Each row has two labels, one from each of two sets.
[-.08, .14, .33, -.05, .09, -.08, .17, .27, .11, .15, -.31, -.13, .27, -.10, .34, .14, .06, .09, -.25, -.06, -.23, .82, .14, -.66, .04, .06, .61, -.49, -.17, -.02, -.10, -.36] -> J584 <44>
[-.08, -.05, .11, -.13, -.02, -.03, .13, .27, -.05, -.28, -.06, -.01, .00, -.09, .14, .01, .07, .03, -.07, -.06, -.06, .11, .02, .39, -.07, -.01, -.02, -.06, .06, -.02, -.06, .02] -> J252 <34>
[.24, -.11, -.06, -.14, -.07, -.01, .02, .10, .07, -.06, .16, .06, .03, .00, -.04, .19, .11, -.06, .18, .08, .09, -.06, -.05, .45, -.16, -.01, .09, .19, .06, -.04, -.01, .07] -> J393 <34>
[-.05, -.03, -.02, .09, .02, .10, -.21, -.47, -.12, -.04, -.10, -.04, -.10, -.01, .01, -.18, -.19, -.03, .05, .00, .10, -.08, -.09, .06, .11, .00, -.54, .31, .07, -.05, -.06, .11] -> J252 <37>
[.01, .04, -.15, .02, .11, .11, -.06, -.04, -.03, .28, -.02, .08, -.10, .20, .06, -.33, -.04, -.01, -.04, -.10, -.01, -.36, -.25, -.31, .12, .03, -.06, .16, .14, .07, .04, .16] -> J252 <37>
[.14, .02, .07, -.14, .05, .05, .14, .22, .00, -.06, -.10, -.07, -.04, -.08, .17, .06, .03, .02, -.01, -.07, -.13, .28, -.16, .37, -.07, .12, .19, .07, .10, -.03, -.04, -.05] -> J252 <34>
[-.04, -.09, .06, -.06, -.04, .05, .09, .16, -.03, -.08, .20, .00, -.07, .02, .02, -.06, -.05, -.04, -.01, -.10, -.02, -.02, -.14, .22, -.12, -.03, .02, .14, .12, .02, .08, .14] -> J252 <34>
[-.29, -.06, .08, -.20, -.05, .07, .00, -.19, -.11, -.06, .13, -.07, .06, -.10, -.32, -.01, -.13, -.16, .09, -.05, .09, .17, .16, .17, .03, -.18, -.70, .06, -.03, .09, -.06, .02] -> J252 <37>
[.31, .11, -.07, .03, .11, .03, .08, .22, .09, -.09, -.04, .00, .01, .01, .29, .13, .10, .14, -.06, -.07, -.10, .04, -.21, .20, -.08, .08, .66, -.18, .07, .06, .11, -.03] -> J584 <44>
[.01, .07, -.05, .00, -.02, .09, -.07, -.19, -.08, -.09, -.17, .08, -.05, .01, .12, -.19, -.02, -.05, -.07, -.04, -.03, -.11, -.16, -.07, .08, .07, -.26, .14, .06, .06, -.02, .02] -> J252 <37>
[-.11, -.04, .14, .05, .04, -.04, .16, .19, -.01, -.03, .27, .01, .01, -.02, .11, -.02, .01, .08, -.05, -.16, -.08, -.15, .05, .33, -.09, .05, .09, -.03, .04, .00, .00, .04] -> J282 <39>
[.03, .02, -.04, -.04, .03, .08, .14, .17, -.05, -.05, .04, .05, -.13, .02, .18, -.10, .09, .00, -.11, -.18, -.09, -.25, -.15, .51, .05, .07, .01, -.08, .14, .01, .02, -.02] -> J252 <39>
[.25, -.01, -.07, .14, .03, .03, -.13, -.29, .16, -.17, .07, -.04, .08, .04, .03, .28, -.01, -.04, .10, .12, .01, .30, -.02, -.10, .08, .07, .43, -.01, -.17, -.14, .03, -.04] -> J584 <37>
[.15, -.08, -.12, .08, .02, .14, -.08, -.10, .08, -.15, .23, -.02, -.09, .20, .19, -.24, -.10, -.13, .02, .08, .01, -.08, -.44, -.21, -.02, .06, .18, .19, .07, .03, .12, .32] -> J282 <37>
